Below is a small trained network, with its code and all its weights. Each question gives an input and a class and asks what happens when units are switched off, that is, made to give their printed mean instead of their output.

import numpy as np


def w(rows, s, z=0):
    codes = np.array(rows[::2]) - 128.0
    scale = np.full(codes.shape[1], s)
    scale[-1] = z or s
    return codes * scale


def f(y):
    return np.maximum(y, 0)


def log_softmax(a):
    a = a - a.max(-1, keepdims=True)
    return a - np.log(np.exp(a).sum(-1, keepdims=True))


def net(x, mask):
    res = np.array(x, float).reshape(1, 8) / 4 @ E
    y = f(res @ A[0][:, :-1].T + A[0][:, -1])
    res = res + np.where(mask, y, B[0][:, -1]) @ B[0][:, :-1]
    return log_softmax(res[-1] @ U[:, :-1].T + U[:, -1])


A, B = {}, {}
E = w([
[146,163,157,157,207,201,78],'x0',
[198,229,104,160,142,86,128],'x1',
[142,176,155,61,159,202,55],'x2',
[227,69,69,82,106,89,118],'x3',
[74,107,43,109,122,152,218],'x4',
[67,121,111,212,81,176,22],'x5',
[103,167,172,121,249,2,51],'x6',
[166,163,71,154,164,141,18],'x7',
],0.009)
A[0] = w([
[89,112,103,74,20,153,187,128],'n1',
[36,83,127,25,194,204,117,254],'n2',
[76,100,175,93,167,182,128,152],'n3',
[157,166,160,193,151,212,132,134],'n4',
[129,113,118,95,56,192,254,97],'n5',
[114,177,95,122,125,205,231,224],'n6',
[26,139,100,169,111,98,104,170],'n7',
[96,51,147,89,155,61,168,76],'n8',
[218,83,29,140,144,134,109,186],'n9',
],0.009,0.004)
B[0] = w([
[120,205,136,202,106,92,44,237],'n1',
[90,44,53,94,122,174,206,220],'n2',
[149,66,134,73,119,132,66,182],'n3',
[142,46,179,101,140,60,93,204],'n4',
[122,181,123,228,82,95,68,252],'n5',
[95,114,92,192,135,94,106,230],'n6',
[67,129,80,254,138,136,89,190],'n7',
[207,116,148,81,206,78,94,190],'n8',
[105,66,52,124,78,174,98,206],'n9',
],0.0091,0.012)
U = w([
[93,152,109,211,113,152,110,177],'0',
[146,67,89,38,97,179,124,145],'1',
[206,196,167,101,144,99,74,58],'2',
[143,203,176,104,119,253,234,2],'3',
[175,139,168,66,212,73,142,160],'4',
],0.011,0.0066)

Each question gives the input, the list of numbers given to net, and the class t.
The units are the neurons (one row each of A and B). Each row of codes is followed by its name. A weight is (code - 128) times the scale printed after its matrix; where a second scale follows, it is the last column's (A, B and U).
mask holds one flag per neuron, in row order. A switched-off neuron (its flag False) gives its mean, the last column of its row in B, instead of its output. The means were averaged over made-up inputs and are rounded, as every weight is.
A unit's drop is (log p(t) with every unit on - log p(t) with that unit switched off) / (log p(t) with every unit on - log p(t) with every unit switched off).
The circuit of an input: a set's keep is (log p(t) with only the set's units on - log p(t) with every unit switched off) / (log p(t) with every unit on - log p(t) with every unit switched off). Starting from all 9 units, units are removed one at a time, each time the one whose removal leaves the highest keep (on an exact tie, the one counted first), for as long as the keep stays at least 0.8.
circuit, biggest first: the units of the circuit, biggest drop first
top k neurons: the k neurons with the biggest drops, biggest first
drop of u: that unit's drop, to one decimal
input [-4,-3,5,-1,3,-8,6,4], class 1: circuit, biggest first -> (n2)
input [2,-2,7,-8,4,4,4,-2], class 1: circuit, biggest first -> (n2 n3)
input [-4,8,-6,8,-1,1,5,-5], class 4: top 3 neurons -> (n5 n1 n8)
input [-2,7,0,-8,-6,-4,7,8], class 4: circuit, biggest first -> (n5 n1)
input [-2,1,7,-4,-7,-8,-2,-4], class 4: top 3 neurons -> (n9 n1 n7)
input [5,-2,-2,-5,-6,-4,8,5], class 4: circuit, biggest first -> (n5 n1)
input [-6,5,8,5,-8,-1,2,-6], class 4: top 4 neurons -> (n5 n1 n7 n9)
input [3,8,8,1,8,-4,-2,3], class 1: top 4 neurons -> (n1 n7 n5 n9)
input [-1,-5,5,4,-8,1,5,3], class 4: top 3 neurons -> (n5 n9 n1)
input [-4,-1,1,-1,-4,-5,6,5], class 4: top 2 neurons -> (n5 n1)
input [3,-2,-5,7,7,-4,-7,-5], class 0: drop of n9 -> 0.0
input [-4,-8,-8,3,-5,-8,1,1], class 4: drop of n8 -> 0.4
input [4,-3,4,2,6,-6,-4,-4], class 0: drop of n5 -> 0.4
input [-8,3,-2,-7,-2,-7,5,6], class 4: circuit, biggest first -> (n5)
